Here is a tiny trained network, its code and every weight. The questions are about switching its units off for an input and a target symbol, where a switched-off unit gives its printed mean instead of its output.

import numpy as np


def w(rows, s, z=0):
    codes = np.array(rows[::2]) - 128.0
    scale = np.full(codes.shape[1], s)
    scale[-1] = z or s
    return codes * scale


def norm(h):
    return h / np.sqrt((h * h).mean(-1, keepdims=True) + 1e-5)


def f(y):
    return np.maximum(y, 0)


def softmax(a):
    e = np.exp(a - a.max(-1, keepdims=True))
    return e / e.sum(-1, keepdims=True)


def log_softmax(a):
    a = a - a.max(-1, keepdims=True)
    return a - np.log(np.exp(a).sum(-1, keepdims=True))


def net(x, mask):
    ids = ['αβγζθξπψ'.index(c) for c in x.split()]
    T = len(ids)
    res = E[ids] + P[:T]
    u = 0
    for l in range(2):
        r = norm(res)
        for j in range(2):
            rows = slice(4 * j, 4 * j + 4)
            q, k, v = (r @ M[l][rows].T for M in (Q, K, V))
            z = softmax(np.where(np.tri(T) > 0, q @ k.T / 4**0.5, -1e9)) @ v
            o = O[l][rows]
            res = res + np.where(mask[u + j], z, o[:, -1]) @ o[:, :-1]
        u += 2
        y = f(norm(res) @ A[l][:, :-1].T + A[l][:, -1])
        res = res + np.where(mask[u : u + 12], y, B[l][:, -1]) @ B[l][:, :-1]
        u += 12
    return log_softmax(norm(res)[-1] @ U[:, :-1].T + U[:, -1])


Q, K, V, O, A, B = {}, {}, {}, {}, {}, {}
E = w([
[125,200,215,131],'α',
[110,161,150,131],'β',
[206,95,216,154],'γ',
[122,109,180,89],'ζ',
[62,177,87,122],'θ',
[108,190,201,4],'ξ',
[179,171,161,88],'π',
[173,95,155,166],'ψ',
],0.015)
P = w([
[79,54,121,76],'0',
[109,58,200,117],'1',
[184,201,103,4],'2',
[107,83,77,105],'3',
[110,86,198,144],'4',
[181,200,96,33],'5',
[120,80,67,115],'6',
[93,108,177,163],'7',
[183,205,98,47],'8',
[130,76,58,136],'9',
[83,125,229,123],'10',
[167,214,94,64],'11',
],0.015)
Q[0] = w([
[175,218,23,120],'L0H1',
[146,174,71,150],'L0H1',
[91,133,102,92],'L0H1',
[68,207,53,100],'L0H1',
[74,112,166,160],'L0H2',
[142,41,217,82],'L0H2',
[137,145,93,66],'L0H2',
[159,78,7,116],'L0H2',
],0.013)
K[0] = w([
[170,181,229,96],'L0H1',
[68,134,180,133],'L0H1',
[91,119,112,100],'L0H1',
[52,169,196,98],'L0H1',
[87,188,168,128],'L0H2',
[105,129,203,47],'L0H2',
[109,143,60,191],'L0H2',
[203,127,8,192],'L0H2',
],0.012)
V[0] = w([
[138,177,80,40],'L0H1',
[161,99,101,210],'L0H1',
[2,172,46,154],'L0H1',
[81,76,79,121],'L0H1',
[164,144,168,172],'L0H2',
[80,131,173,139],'L0H2',
[99,125,83,95],'L0H2',
[193,70,42,137],'L0H2',
],0.01)
O[0] = w([
[89,63,59,161,160],'L0H1',
[185,2,134,124,37],'L0H1',
[2,78,125,74,1],'L0H1',
[146,54,167,188,114],'L0H1',
[200,28,148,55,108],'L0H2',
[187,132,228,168,155],'L0H2',
[52,236,74,170,127],'L0H2',
[80,18,106,216,65],'L0H2',
],0.0061,0.0072)
A[0] = w([
[75,12,105,31,49],'L0N1',
[116,110,124,249,40],'L0N2',
[41,121,89,61,29],'L0N3',
[84,28,154,42,143],'L0N4',
[194,180,109,171,255],'L0N5',
[119,169,54,95,76],'L0N6',
[88,35,118,130,7],'L0N7',
[88,109,161,209,149],'L0N8',
[180,62,232,100,151],'L0N9',
[62,58,124,38,149],'L0N10',
[163,132,59,99,77],'L0N11',
[71,7,151,152,41],'L0N12',
],0.011,0.0047)
B[0] = w([
[142,113,70,248,141],'L0N1',
[66,108,193,128,135],'L0N2',
[166,174,105,126,143],'L0N3',
[120,201,114,196,156],'L0N4',
[73,103,138,107,254],'L0N5',
[151,135,97,182,175],'L0N6',
[168,153,170,190,134],'L0N7',
[90,174,168,79,142],'L0N8',
[89,191,88,140,215],'L0N9',
[163,217,92,200,150],'L0N10',
[123,104,42,112,154],'L0N11',
[91,153,167,182,141],'L0N12',
],0.013,0.0096)
Q[1] = w([
[133,109,13,143],'L1H1',
[132,146,103,128],'L1H1',
[92,125,155,151],'L1H1',
[70,181,242,80],'L1H1',
[77,12,79,116],'L1H2',
[203,170,230,153],'L1H2',
[174,115,181,152],'L1H2',
[10,174,209,197],'L1H2',
],0.011)
K[1] = w([
[81,204,166,90],'L1H1',
[100,92,143,101],'L1H1',
[182,125,72,117],'L1H1',
[137,10,134,131],'L1H1',
[8,230,191,107],'L1H2',
[232,73,150,127],'L1H2',
[169,108,227,121],'L1H2',
[195,118,124,61],'L1H2',
],0.014)
V[1] = w([
[164,93,254,196],'L1H1',
[232,225,169,164],'L1H1',
[90,122,164,221],'L1H1',
[248,172,81,68],'L1H1',
[172,60,111,142],'L1H2',
[178,125,69,180],'L1H2',
[80,115,187,217],'L1H2',
[71,96,126,47],'L1H2',
],0.0083)
O[1] = w([
[177,114,171,78,51],'L1H1',
[214,121,255,161,254],'L1H1',
[168,30,137,34,141],'L1H1',
[88,232,229,178,156],'L1H1',
[164,164,211,170,26],'L1H2',
[159,113,175,165,156],'L1H2',
[126,100,90,222,62],'L1H2',
[145,183,76,125,79],'L1H2',
],0.007,0.0059)
A[1] = w([
[58,90,60,168,88],'L1N1',
[28,106,109,26,94],'L1N2',
[118,35,2,101,76],'L1N3',
[155,187,27,235,160],'L1N4',
[56,82,33,154,151],'L1N5',
[160,197,25,106,41],'L1N6',
[123,188,203,172,116],'L1N7',
[216,37,24,92,173],'L1N8',
[88,121,200,81,110],'L1N9',
[50,145,182,194,3],'L1N10',
[89,93,141,215,2],'L1N11',
[154,250,131,140,119],'L1N12',
],0.0087,0.0068)
B[1] = w([
[178,183,126,117,149],'L1N1',
[52,68,210,153,149],'L1N2',
[207,37,176,146,146],'L1N3',
[171,30,153,132,216],'L1N4',
[189,54,128,63,166],'L1N5',
[213,146,184,103,165],'L1N6',
[93,148,129,51,204],'L1N7',
[173,1,106,11,156],'L1N8',
[81,58,102,57,158],'L1N9',
[68,141,58,19,139],'L1N10',
[83,155,195,157,131],'L1N11',
[112,77,73,102,254],'L1N12',
],0.0085,0.009)
U = w([
[81,144,156,66,3],'α',
[20,140,68,103,83],'β',
[194,155,219,173,58],'γ',
[143,196,95,235,210],'ζ',
[102,162,11,158,157],'θ',
[196,246,74,95,111],'ξ',
[179,61,90,85,196],'π',
[69,90,163,176,144],'ψ',
],0.012,0.0039)

Each question gives the input, a string of symbols that net reads in full, and the target symbol t.
The units are the heads (4 rows each of Q, K, V and O) and the neurons (one row each of A and B). Each row of codes is followed by its name. A weight is (code - 128) times the scale printed after its matrix; where a second scale follows, it is the last column's (O, A, B and U).
mask holds one flag per unit, layer by layer, with each layer's heads first. A switched-off unit (its flag False) gives its mean, the last column of its rows in O or B, instead of its output. The means were averaged over made-up inputs and are rounded, as every weight is.
A unit's drop is (log p(t) with every unit on - log p(t) with that unit switched off) / (log p(t) with every unit on - log p(t) with every unit switched off).
The circuit of an input: a set's keep is (log p(t) with only the set's units on - log p(t) with every unit switched off) / (log p(t) with every unit on - log p(t) with every unit switched off). Starting from the 12 units with the biggest drops (on a tie, the unit counted first), units are removed one at a time, each time the one whose removal leaves the highest keep (on an exact tie, the one counted first), for as long as the keep stays at least 0.8.
units of the circuit, in order: the units of the circuit, biggest drop first
most important unit: the unit with the biggest drop
k most important neurons: the k neurons with the biggest drops, biggest first
which heads matter: for each layer, one digit per head in row order, 1 if its drop is at least 0.15 and else 0, layers parted by /
input γ π π θ ζ ψ π γ, target β: most important unit	L0N9
input ζ α π π π ζ α π α γ ζ, target γ: which heads matter	10 / 11
input α ζ ψ π ξ α π ψ ζ γ ζ, target γ: units of the circuit, in order	L0H1, L1H2
input α π ψ α ζ ζ π β π ψ γ, target π: which heads matter	11 / 10
input β ζ γ ψ π π π ψ, target β: 4 most important neurons	L0N9, L0N11, L0N8, L0N12
input θ θ π π π θ ψ, target ψ: units of the circuit, in order	L0H2, L0N2
input π ζ π ζ π θ π θ ψ ψ α, target π: units of the circuit, in order	L1H1, L0H2, L0N2
input α ξ α π π α ξ α ζ β ψ, target ζ: units of the circuit, in order	L0H1, L0N4, L0N10
input α π ψ α γ ξ π π, target β: which heads matter	00 / 10
input ξ π ζ ζ α π γ ζ ψ π β, target β: units of the circuit, in order	L0N9, L0H2, L1H1, L0N10
input π γ ζ π α, target β: which heads matter	00 / 10
input ξ ζ π ψ β, target π: which heads matter	01 / 10
input ψ π ζ, target π: 2 most important neurons	L1N8, L0N9
input π θ ψ, target π: which heads matter	00 / 00
input π π π θ α, target ζ: most important unit	L0H1
input α ζ α π θ π ψ π β γ, target γ: which heads matter	10 / 00
input π α π α α π ψ α ψ ζ γ, target α: 4 most important neurons	L0N9, L0N11, L0N12, L0N4
input π ψ ψ, target π: which heads matter	01 / 00
input ψ π ξ π ψ π, target π: 3 most important neurons	L0N9, L1N8, L0N10
input ξ π π γ, target γ: which heads matter	10 / 10
input π π π π γ θ ξ ψ γ γ ψ θ, target π: most important unit	L0H2
input γ β ζ ψ π ζ ζ ψ ζ, target π: 2 most important neurons	L0N9, L0N10
